Below are the code and all the weights of a small trained network. Each question names an input and a target symbol and asks about switching units off, where a switched-off unit gives its printed mean instead of its output.

import numpy as np


def w(rows, s, z=0):
    codes = np.array(rows[::2]) - 128.0
    scale = np.full(codes.shape[1], s)
    scale[-1] = z or s
    return codes * scale


def f(y):
    return y / 2 * (1 + np.tanh(0.7978845608 * (y + 0.044715 * y**3)))


def softmax(a):
    e = np.exp(a - a.max(-1, keepdims=True))
    return e / e.sum(-1, keepdims=True)


def log_softmax(a):
    a = a - a.max(-1, keepdims=True)
    return a - np.log(np.exp(a).sum(-1, keepdims=True))


def net(x, mask):
    ids = ['ΛΞΩεζηθμστφ'.index(c) for c in x.split()]
    T = len(ids)
    res = E[ids] + P[:T]
    r = res
    for j in range(3):
        rows = slice(2 * j, 2 * j + 2)
        q, k, v = (r @ M[0][rows].T for M in (Q, K, V))
        z = softmax(np.where(np.tri(T) > 0, q @ k.T / 2**0.5, -1e9)) @ v
        o = O[0][rows]
        res = res + np.where(mask[j], z, o[:, -1]) @ o[:, :-1]
    y = f(res @ A[0][:, :-1].T + A[0][:, -1])
    res = res + np.where(mask[3:15], y, B[0][:, -1]) @ B[0][:, :-1]
    return log_softmax(res[-1] @ U[:, :-1].T + U[:, -1])


Q, K, V, O, A, B = {}, {}, {}, {}, {}, {}
E = w([
[139,94,116,69],'Λ',
[170,164,192,190],'Ξ',
[104,31,125,191],'Ω',
[88,124,167,141],'ε',
[123,183,117,111],'ζ',
[59,136,193,91],'η',
[167,143,204,106],'θ',
[2,140,143,176],'μ',
[196,63,111,155],'σ',
[65,51,132,93],'τ',
[149,139,109,204],'φ',
],0.0065)
P = w([
[117,119,254,149],'0',
[132,130,120,124],'1',
[132,130,124,128],'2',
[130,129,117,126],'3',
[131,126,121,127],'4',
[131,126,118,126],'5',
[131,123,121,122],'6',
[134,128,115,124],'7',
[135,129,122,128],'8',
[135,127,118,128],'9',
[132,128,121,122],'10',
[137,132,127,123],'11',
[135,128,123,121],'12',
[137,128,122,120],'13',
],0.007)
Q[0] = w([
[96,91,126,151],'head 1',
[104,133,135,84],'head 1',
[157,110,180,206],'head 2',
[101,144,254,138],'head 2',
[93,59,221,126],'head 3',
[98,199,207,168],'head 3',
],0.062)
K[0] = w([
[103,86,130,151],'head 1',
[99,125,123,83],'head 1',
[158,89,171,206],'head 2',
[120,121,255,133],'head 2',
[76,33,203,134],'head 3',
[100,159,237,159],'head 3',
],0.061)
V[0] = w([
[127,131,133,179],'head 1',
[174,164,122,136],'head 1',
[68,179,149,7],'head 2',
[187,164,163,145],'head 2',
[68,3,117,106],'head 3',
[11,174,103,205],'head 3',
],0.024)
O[0] = w([
[123,120,112,88,162],'head 1',
[77,117,125,128,95],'head 1',
[68,207,220,76,86],'head 2',
[204,106,169,117,250],'head 2',
[35,37,144,108,170],'head 3',
[109,112,198,255,11],'head 3',
],0.018,0.0022)
A[0] = w([
[192,255,129,114,102],'neuron 1',
[217,174,95,219,82],'neuron 2',
[26,132,150,54,123],'neuron 3',
[54,204,74,65,85],'neuron 4',
[75,197,157,97,75],'neuron 5',
[124,231,164,110,129],'neuron 6',
[122,221,244,181,124],'neuron 7',
[30,131,195,158,98],'neuron 8',
[64,42,150,207,2],'neuron 9',
[190,103,102,56,101],'neuron 10',
[200,232,141,105,100],'neuron 11',
[108,58,229,181,128],'neuron 12',
],0.0078,0.0045)
B[0] = w([
[23,71,196,164,254],'neuron 1',
[251,166,165,148,209],'neuron 2',
[112,189,183,48,215],'neuron 3',
[201,114,179,165,186],'neuron 4',
[197,113,132,141,190],'neuron 5',
[108,218,112,102,228],'neuron 6',
[201,225,59,149,249],'neuron 7',
[97,130,26,76,180],'neuron 8',
[102,136,167,243,201],'neuron 9',
[133,40,95,95,225],'neuron 10',
[44,58,196,151,245],'neuron 11',
[109,131,29,142,192],'neuron 12',
],0.016,0.0097)
U = w([
[173,131,198,1,163],'Λ',
[164,37,217,161,36],'Ξ',
[89,55,116,218,114],'Ω',
[151,144,79,138,179],'ε',
[110,211,213,197,229],'ζ',
[165,191,70,91,29],'η',
[52,29,206,115,27],'θ',
[142,150,58,169,24],'μ',
[158,38,63,92,254],'σ',
[6,132,89,75,86],'τ',
[253,140,109,168,93],'φ',
],0.0027,0.0035)

Each question gives the input, a string of symbols that net reads in full, and the target symbol t.
The units are the heads (2 rows each of Q, K, V and O) and the neurons (one row each of A and B). Each row of codes is followed by its name. A weight is (code - 128) times the scale printed after its matrix; where a second scale follows, it is the last column's (O, A, B and U).
mask holds one flag per unit, heads first, then neurons. A switched-off unit (its flag False) gives its mean, the last column of its rows in O or B, instead of its output. The means were averaged over made-up inputs and are rounded, as every weight is.
A unit's drop is (log p(t) with every unit on - log p(t) with that unit switched off) / (log p(t) with every unit on - log p(t) with every unit switched off).
The circuit of an input: a set's keep is (log p(t) with only the set's units on - log p(t) with every unit switched off) / (log p(t) with every unit on - log p(t) with every unit switched off). Starting from the 12 units with the biggest drops (on a tie, the unit counted first), units are removed one at a time, each time the one whose removal leaves the highest keep (on an exact tie, the one counted first), for as long as the keep stays at least 0.8.
circuit, biggest first: the units of the circuit, biggest drop first
unit that matters most: the unit with the biggest drop
top k neurons: the k neurons with the biggest drops, biggest first
heads that matter: for each layer, one digit per head in row order, 1 if its drop is at least 0.15 and else 0, layers parted by /
drop of u: that unit's drop, to one decimal
input Ξ μ Ξ, target Ξ: heads that matter -> 011
input σ φ η, target σ: circuit, biggest first -> [head 2; head 3; neuron 10]
input σ ε τ Ξ Λ ε Λ ε φ, target φ: unit that matters most -> head 2
input φ η Λ Λ ε θ ε σ, target σ: circuit, biggest first -> [head 2; head 3; neuron 10]
input ζ τ θ ζ Λ σ, target σ: circuit, biggest first -> [head 3; head 2; neuron 10]
input ζ Λ ζ Ω ζ η θ, target ζ: heads that matter -> 011
input φ ζ ε Λ μ ε τ μ Λ τ ε θ ζ θ, target φ: circuit, biggest first -> [head 2; neuron 2; head 3]
input σ Λ ζ ζ φ τ Ω φ Λ ε, target σ: circuit, biggest first -> [head 2; head 3; neuron 10]
input μ μ Ξ, target μ: heads that matter -> 001
input ζ ζ θ Ω φ ε Ξ Λ ζ σ η, target ζ: heads that matter -> 011
input Ω Ω ζ σ ζ ζ Ω ζ ζ μ ζ Λ η, target Ω: circuit, biggest first -> [head 3; head 2; neuron 9]
input τ σ ζ σ Ω θ Ξ σ μ φ μ θ ε, target τ: circuit, biggest first -> [head 3; neuron 8; head 2]
input η σ ζ Λ ζ θ, target η: top 2 neurons -> [neuron 7; neuron 8]
input Λ θ Λ ζ ζ σ σ η Ξ φ φ ζ μ, target Λ: unit that matters most -> head 3
input φ ε Λ ζ φ σ Λ Ξ ζ Λ η, target φ: top 3 neurons -> [neuron 2; neuron 1; neuron 11]
input θ ζ μ μ, target θ: drop of head 3 -> 0.8
input ζ ε ζ ζ Ξ Ξ Ω ζ Λ Λ τ ε, target ζ: drop of neuron 1 -> 0.1
input Λ η σ Ξ ζ ζ φ ζ φ θ θ, target Λ: drop of head 3 -> 0.5
